Below are the code and all the weights of a small trained network. Each question names an input and a target symbol and asks about switching units off, where a switched-off unit gives its printed mean instead of its output.

import numpy as np


def w(rows, s, z=0):
    codes = np.array(rows[::2]) - 128.0
    scale = np.full(codes.shape[1], s)
    scale[-1] = z or s
    return codes * scale


def norm(h):
    return h / np.sqrt((h * h).mean(-1, keepdims=True) + 1e-5)


def f(y):
    return np.maximum(y, 0)


def softmax(a):
    e = np.exp(a - a.max(-1, keepdims=True))
    return e / e.sum(-1, keepdims=True)


def log_softmax(a):
    a = a - a.max(-1, keepdims=True)
    return a - np.log(np.exp(a).sum(-1, keepdims=True))


def net(x, mask):
    ids = ['αβγδελξπφψ'.index(c) for c in x.split()]
    T = len(ids)
    res = E[ids] + P[:T]
    u = 0
    for l in range(3):
        q, k, v = (norm(res) @ M[l].T for M in (Q, K, V))
        z = softmax(np.where(np.tri(T) > 0, q @ k.T / 2**0.5, -1e9)) @ v
        res = res + np.where(mask[u], z, O[l][:, -1]) @ O[l][:, :-1]
        u += 1
        y = f(norm(res) @ A[l][:, :-1].T + A[l][:, -1])
        res = res + np.where(mask[u : u + 4], y, B[l][:, -1]) @ B[l][:, :-1]
        u += 4
    return log_softmax(norm(res)[-1] @ U[:, :-1].T + U[:, -1])


Q, K, V, O, A, B = {}, {}, {}, {}, {}, {}
E = w([
[140,51,171,120,109,114,100,177,173,100,126],'α',
[125,143,139,126,92,127,250,147,115,117,203],'β',
[82,92,139,125,192,101,79,118,144,124,107],'γ',
[156,132,128,136,155,77,90,157,176,152,189],'δ',
[118,120,71,104,139,144,158,203,78,166,98],'ε',
[86,107,221,147,113,21,122,159,130,92,119],'λ',
[127,128,70,102,169,126,132,183,105,30,157],'ξ',
[197,196,101,174,95,159,161,140,180,140,89],'π',
[202,163,158,166,80,123,141,141,95,233,132],'φ',
[156,190,106,202,63,116,153,116,159,113,159],'ψ',
],0.021)
P = w([
[144,94,143,41,116,191,170,2,88,153,153],'0',
[183,110,40,138,104,134,131,138,91,201,55],'1',
[152,100,89,140,122,117,84,153,101,117,107],'2',
[106,125,127,155,161,147,44,165,117,131,73],'3',
[137,158,100,150,111,138,94,190,114,143,113],'4',
[146,145,105,149,94,99,115,172,152,123,132],'5',
[124,156,108,141,107,135,97,200,134,130,101],'6',
[140,165,116,138,98,96,116,186,154,115,135],'7',
[80,129,151,113,105,132,79,210,110,107,105],'8',
[113,110,142,108,94,107,93,185,134,132,122],'9',
[98,124,164,115,98,135,80,197,133,126,103],'10',
[101,122,204,147,67,137,81,170,180,105,81],'11',
],0.0095)
Q[0] = w([
[140,121,141,182,136,61,149,254,147,146,99],'L0H0',
[138,80,153,131,162,81,92,137,104,202,78],'L0H0',
],0.0073)
K[0] = w([
[78,106,201,54,85,202,254,3,171,131,228],'L0H0',
[136,188,124,119,175,59,216,90,79,136,144],'L0H0',
],0.0069)
V[0] = w([
[159,9,115,168,133,217,157,144,197,121,133],'L0H0',
[91,255,32,99,143,182,52,78,127,90,78],'L0H0',
],0.0069)
O[0] = w([
[94,160,190,14,117,79,141,180,109,251,153,174],'L0H0',
[72,110,128,118,124,140,154,102,159,108,21,2],'L0H0',
],0.011,0.0078)
A[0] = w([
[135,77,108,54,121,54,96,126,87,164,74,247],'L0N0',
[108,208,108,123,32,120,79,73,139,186,168,147],'L0N1',
[149,111,125,207,177,160,103,174,254,153,232,89],'L0N2',
[212,104,85,56,76,143,181,151,142,148,147,187],'L0N3',
],0.0053,0.0016)
B[0] = w([
[198,241,132,174,108,59,37,133,254,28,148,217],'L0N0',
[133,29,151,118,185,139,84,200,248,37,19,198],'L0N1',
[86,105,93,92,104,80,173,142,135,35,177,252],'L0N2',
[57,136,174,138,162,191,127,186,207,40,94,254],'L0N3',
],0.0069,0.0052)
Q[1] = w([
[148,93,119,159,185,148,163,39,72,219,135],'L1H0',
[149,116,208,2,151,174,118,152,176,144,104],'L1H0',
],0.0073)
K[1] = w([
[179,114,96,254,101,43,46,220,55,170,123],'L1H0',
[152,99,117,13,203,129,132,69,117,83,16],'L1H0',
],0.0063)
V[1] = w([
[165,247,148,254,114,135,100,205,54,209,37],'L1H0',
[129,154,45,78,22,229,253,222,124,145,74],'L1H0',
],0.0037)
O[1] = w([
[195,230,123,95,61,138,67,104,116,111,107,3],'L1H0',
[82,131,51,143,96,12,138,86,86,169,93,192],'L1H0',
],0.011,0.0046)
A[1] = w([
[169,76,92,163,152,163,135,95,106,111,193,202],'L1N0',
[103,165,137,151,136,107,254,120,143,143,192,249],'L1N1',
[50,116,107,106,140,156,50,141,126,54,118,181],'L1N2',
[108,157,80,131,233,181,105,203,108,123,70,65],'L1N3',
],0.0075,0.0015)
B[1] = w([
[40,146,73,84,116,99,116,3,38,121,78,189],'L1N0',
[144,119,123,141,118,185,92,189,38,192,13,255],'L1N1',
[159,197,159,184,75,123,149,155,168,148,59,240],'L1N2',
[77,103,141,134,50,122,125,102,161,87,182,241],'L1N3',
],0.011,0.0047)
Q[2] = w([
[138,141,117,85,198,191,94,69,90,152,156],'L2H0',
[65,102,96,177,86,130,19,249,127,126,157],'L2H0',
],0.011)
K[2] = w([
[114,135,152,226,13,62,63,158,187,119,156],'L2H0',
[147,91,196,46,194,255,206,105,23,199,47],'L2H0',
],0.0063)
V[2] = w([
[116,103,183,204,77,187,92,60,140,91,69],'L2H0',
[1,60,56,151,232,133,93,149,181,110,111],'L2H0',
],0.0072)
O[2] = w([
[153,83,155,200,249,75,206,19,132,241,109,5],'L2H0',
[154,145,36,173,116,186,5,149,55,134,104,92],'L2H0',
],0.013,0.0022)
A[2] = w([
[95,87,92,228,224,118,67,210,145,206,116,178],'L2N0',
[255,83,220,244,190,57,180,110,87,160,186,141],'L2N1',
[93,184,41,118,119,143,163,228,153,93,160,224],'L2N2',
[185,207,133,26,75,4,231,112,195,187,62,3],'L2N3',
],0.0055,0.0012)
B[2] = w([
[74,83,209,23,156,129,141,96,124,141,131,215],'L2N0',
[192,233,28,191,55,166,149,149,115,63,166,177],'L2N1',
[159,146,231,186,121,152,157,33,192,178,181,254],'L2N2',
[116,172,136,51,255,243,72,114,86,122,165,190],'L2N3',
],0.0093,0.0082)
U = w([
[107,135,188,33,95,134,118,208,161,69,150,195],'α',
[63,97,147,148,82,111,174,117,129,206,188,5],'β',
[146,128,176,204,194,228,112,120,172,108,137,86],'γ',
[192,130,106,152,113,207,7,151,59,117,165,43],'δ',
[156,211,49,125,41,13,76,193,89,113,46,69],'ε',
[121,169,88,202,109,131,188,89,84,31,187,191],'λ',
[68,41,118,136,110,116,105,127,39,166,31,232],'ξ',
[63,214,160,50,192,79,116,84,137,152,86,153],'π',
[153,105,155,54,171,56,254,84,163,123,177,144],'φ',
[153,133,131,233,109,31,201,108,165,185,63,204],'ψ',
],0.0093,0.0022)

Each question gives the input, a string of symbols that net reads in full, and the target symbol t.
The units are the heads (2 rows each of Q, K, V and O) and the neurons (one row each of A and B). Each row of codes is followed by its name. A weight is (code - 128) times the scale printed after its matrix; where a second scale follows, it is the last column's (O, A, B and U).
mask holds one flag per unit, layer by layer, with each layer's heads first. A switched-off unit (its flag False) gives its mean, the last column of its rows in O or B, instead of its output. The means were averaged over made-up inputs and are rounded, as every weight is.
A unit's drop is (log p(t) with every unit on - log p(t) with that unit switched off) / (log p(t) with every unit on - log p(t) with every unit switched off).
The circuit of an input: a set's keep is (log p(t) with only the set's units on - log p(t) with every unit switched off) / (log p(t) with every unit on - log p(t) with every unit switched off). Starting from the 12 units with the biggest drops (on a tie, the unit counted first), units are removed one at a time, each time the one whose removal leaves the highest keep (on an exact tie, the one counted first), for as long as the keep stays at least 0.8.
circuit, biggest first: the units of the circuit, biggest drop first
unit that matters most: the unit with the biggest drop
k most important neurons: the k neurons with the biggest drops, biggest first
k most important neurons of layer l: the k neurons of layer l with the biggest drops, biggest first
drop of u: that unit's drop, to one decimal
input γ ε α α γ ξ α α γ γ, target γ: most important neuron -> (L0N0)
input β ε ε, target β: circuit, biggest first -> (L2N2; L1H0)
input ε ψ ψ ξ α ε ψ γ ψ ψ, target ε: circuit, biggest first -> (L1H0; L2H0; L0H0)
input ξ π α π ε α λ β ε φ, target α: 2 most important neurons -> (L1N1; L1N3)
input ψ α α π λ ψ ψ π, target ψ: 2 most important neurons -> (L0N1; L0N0)
input α φ δ β ε ψ α φ, target α: circuit, biggest first -> (L2H0; L0H0)
input ε α φ ε φ γ, target ε: circuit, biggest first -> (L1H0; L2H0)
input ψ ψ φ, target ψ: circuit, biggest first -> (L2H0; L0H0)
input π α π ξ π φ γ ξ γ α, target π: circuit, biggest first -> (L0H0; L2N3; L2H0; L1H0)
input β φ φ ψ π ε λ ε π ψ, target ψ: circuit, biggest first -> (L2N3; L1H0; L0N1)
input α λ α ψ, target α: circuit, biggest first -> (L0H0; L2H0)
input ε ε π λ, target ε: circuit, biggest first -> (L1H0; L2H0)
input γ ξ φ ε φ λ φ ξ λ ξ γ, target γ: circuit, biggest first -> (L1H0; L0H0)
input π λ λ π ψ, target π: unit that matters most -> L1H0
input γ ψ ε π γ π ξ π α δ, target γ: circuit, biggest first -> (L1H0; L2H0; L0N0)
input ξ ε ε ε δ ψ γ φ π γ, target ξ: circuit, biggest first -> (L2H0; L0H0; L2N0)
input ξ λ ε, target ξ: circuit, biggest first -> (L2H0; L0H0; L1N2)
input γ π ψ δ, target γ: 3 most important neurons -> (L2N1; L0N0; L2N0)
input ξ δ ε ξ β ε ξ ε, target β: 3 most important neurons -> (L1N1; L1N3; L2N2)
input ε γ π ψ γ, target ε: unit that matters most -> L1H0
input ψ γ β ψ π ε ξ, target λ: 3 most important neurons -> (L1N3; L1N1; L2N0)
input ξ π β ξ, target λ: 3 most important neurons -> (L1N3; L1N1; L2N2)
input ψ ε ξ γ γ α ε φ, target ψ: 4 most important neurons -> (L1N3; L0N1; L2N1; L0N0)
input ε λ ψ ε ψ β ε π ψ, target ψ: 2 most important neurons of layer 2 -> (L2N2; L2N1)
input ε ψ α φ, target ε: 2 most important neurons -> (L0N1; L1N1)
input φ π ε, target φ: drop of L2H0 -> 1.0
input π ε ε δ γ ε δ, target π: unit that matters most -> L0H0
input γ δ ε π λ, target γ: drop of L1N3 -> 0.0
